Below is a small trained network, with its code and all its weights. Each question gives an input and a class and asks what happens when units are switched off, that is, made to give their printed mean instead of their output.

import numpy as np


def w(rows, s, z=0):
    codes = np.array(rows[::2]) - 128.0
    scale = np.full(codes.shape[1], s)
    scale[-1] = z or s
    return codes * scale


def f(y):
    return np.maximum(y, 0)


def log_softmax(a):
    a = a - a.max(-1, keepdims=True)
    return a - np.log(np.exp(a).sum(-1, keepdims=True))


def net(x, mask):
    res = np.array(x, float).reshape(1, 7) / 4 @ E
    y = f(res @ A[0][:, :-1].T + A[0][:, -1])
    res = res + np.where(mask, y, B[0][:, -1]) @ B[0][:, :-1]
    return log_softmax(res[-1] @ U[:, :-1].T + U[:, -1])


A, B = {}, {}
E = w([
[64,43,209,63,85,134,204,171],'x0',
[144,75,191,205,188,200,185,80],'x1',
[107,206,175,128,100,39,194,37],'x2',
[210,189,237,83,97,207,76,136],'x3',
[124,129,127,130,123,134,126,125],'x4',
[127,131,131,133,125,127,126,130],'x5',
[89,64,204,133,158,53,3,68],'x6',
],0.0077)
A[0] = w([
[147,91,73,80,120,154,80,208,103],'N0',
[105,179,130,74,79,94,137,141,200],'N1',
[68,112,27,195,115,83,164,110,29],'N2',
[120,36,127,128,161,169,35,184,109],'N3',
[184,208,84,146,169,133,72,91,41],'N4',
[181,81,171,171,181,143,206,129,254],'N5',
[120,215,64,82,112,61,59,202,120],'N6',
[193,179,49,219,142,117,45,81,18],'N7',
[167,213,147,121,112,30,171,17,216],'N8',
[223,194,244,91,71,161,73,108,55],'N9',
[145,149,86,37,61,71,76,130,68],'N10',
[77,67,80,131,190,50,113,141,98],'N11',
[101,112,195,195,149,160,182,97,104],'N12',
[160,163,177,57,151,163,116,130,36],'N13',
[69,53,222,91,114,112,144,210,135],'N14',
[104,133,135,43,70,79,125,209,109],'N15',
[171,173,186,91,140,193,76,131,56],'N16',
[43,76,190,128,166,79,10,75,12],'N17',
[77,86,54,169,196,91,172,129,12],'N18',
[61,226,231,110,106,40,221,50,135],'N19',
[74,76,44,125,160,82,146,110,49],'N20',
[193,164,63,80,140,59,82,169,189],'N21',
[161,175,114,226,204,102,96,114,206],'N22',
[231,181,76,216,160,115,78,77,120],'N23',
[121,153,73,125,138,197,203,209,145],'N24',
[191,155,164,79,94,154,99,133,87],'N25',
[139,212,54,131,85,186,225,172,47],'N26',
[203,91,159,253,221,177,149,64,179],'N27',
[177,168,83,113,101,160,254,165,28],'N28',
],0.0068,0.0057)
B[0] = w([
[124,131,81,168,179,202,88,138,171],'N0',
[72,115,79,105,160,147,111,128,191],'N1',
[158,105,186,177,134,107,188,175,172],'N2',
[176,110,50,169,187,151,85,104,183],'N3',
[139,74,88,118,66,131,173,121,168],'N4',
[74,170,81,74,140,150,118,120,206],'N5',
[72,164,176,133,148,149,152,110,199],'N6',
[151,57,79,102,34,129,169,104,180],'N7',
[154,125,75,139,192,174,95,157,244],'N8',
[156,112,179,168,138,91,173,206,202],'N9',
[61,174,195,204,105,199,125,110,173],'N10',
[164,168,171,143,148,100,170,154,180],'N11',
[47,148,123,116,71,140,129,115,166],'N12',
[147,122,152,187,78,98,163,184,151],'N13',
[146,39,85,65,62,110,129,126,192],'N14',
[63,142,124,126,86,164,141,103,175],'N15',
[156,163,173,163,133,83,193,190,170],'N16',
[172,161,192,160,78,34,46,51,191],'N17',
[130,148,194,161,98,97,156,197,163],'N18',
[185,91,3,160,157,179,82,161,230],'N19',
[156,140,199,192,132,115,181,218,167],'N20',
[76,159,161,75,154,178,117,119,201],'N21',
[109,97,107,63,100,107,159,139,209],'N22',
[127,86,97,58,49,121,168,114,201],'N23',
[183,133,139,117,159,83,70,74,189],'N24',
[142,134,129,176,133,131,181,188,166],'N25',
[141,135,189,152,134,68,55,48,182],'N26',
[42,200,182,122,154,178,107,125,212],'N27',
[195,147,184,161,48,71,51,46,172],'N28',
],0.0072,0.011)
U = w([
[192,153,167,182,98,66,51,31,66],'0',
[167,136,165,227,125,111,236,237,80],'1',
[122,137,98,98,161,139,131,144,245],'2',
[168,114,29,175,187,190,92,157,108],'3',
[119,57,86,40,30,131,199,111,85],'4',
[2,192,152,128,135,184,146,111,65],'5',
[136,145,117,82,177,116,141,141,229],'6',
],0.0091,0.012)

Each question gives the input, the list of numbers given to net, and the class t.
The units are the neurons (one row each of A and B). Each row of codes is followed by its name. A weight is (code - 128) times the scale printed after its matrix; where a second scale follows, it is the last column's (A, B and U).
mask holds one flag per neuron, in row order. A switched-off neuron (its flag False) gives its mean, the last column of its row in B, instead of its output. The means were averaged over made-up inputs and are rounded, as every weight is.
A unit's drop is (log p(t) with every unit on - log p(t) with that unit switched off) / (log p(t) with every unit on - log p(t) with every unit switched off).
The circuit of an input: a set's keep is (log p(t) with only the set's units on - log p(t) with every unit switched off) / (log p(t) with every unit on - log p(t) with every unit switched off). Starting from the 12 units with the biggest drops (on a tie, the unit counted first), units are removed one at a time, each time the one whose removal leaves the highest keep (on an exact tie, the one counted first), for as long as the keep stays at least 0.8.
circuit, biggest first: the units of the circuit, biggest drop first
unit that matters most: the unit with the biggest drop
top k neurons: the k neurons with the biggest drops, biggest first
drop of u: that unit's drop, to one decimal
input [3,-5,0,-6,-2,-2,-1], class 1: circuit, biggest first	[N20 N2]
input [7,-2,-7,4,7,-1,3], class 3: unit that matters most	N3
input [6,0,-6,2,-5,1,-8], class 0: circuit, biggest first	[N28 N26]
input [1,6,1,-2,-5,-4,1], class 5: top 2 neurons	[N27 N12]
input [-7,-7,0,7,2,5,-1], class 1: top 3 neurons	[N9 N16 N25]
input [0,-8,0,-4,2,8,-8], class 0: circuit, biggest first	[N28 N26]
input [1,8,-7,8,-3,-6,2], class 1: top 2 neurons	[N16 N9]
input [1,7,-1,4,-4,-1,-6], class 5: top 2 neurons	[N27 N5]
input [-8,-8,7,-2,-4,-7,5], class 4: top 4 neurons	[N7 N23 N4 N22]
input [-7,-6,-4,-2,4,4,-2], class 4: top 2 neurons	[N7 N23]
input [1,-1,6,4,4,-1,-4], class 3: circuit, biggest first	[N19 N8]
input [0,-3,7,-2,0,4,-2], class 3: top 2 neurons	[N19 N8]
input [-7,-6,5,6,5,-4,-1], class 4: top 3 neurons	[N23 N7 N4]
input [-7,0,1,6,-2,2,-4], class 4: circuit, biggest first	[N23 N7]
input [-8,-8,8,1,-2,0,-4], class 3: circuit, biggest first	[N8]
input [-8,-7,-3,-2,4,-5,-5], class 4: top 2 neurons	[N7 N23]
input [7,-4,7,3,-4,2,6], class 3: top 2 neurons	[N19 N8]
input [6,8,6,2,5,1,-6], class 5: top 4 neurons	[N12 N5 N27 N17]
input [-4,-7,3,2,1,4,3], class 5: top 3 neurons	[N10 N6 N21]
input [4,8,-3,-4,3,-5,-7], class 5: unit that matters most	N5
input [-8,-5,3,1,-8,-1,3], class 4: circuit, biggest first	[N7 N23]
input [-5,-5,-4,8,5,-3,-4], class 1: circuit, biggest first	[N9 N16]
input [-7,-5,5,0,5,-5,-1], class 4: drop of N27	0.1
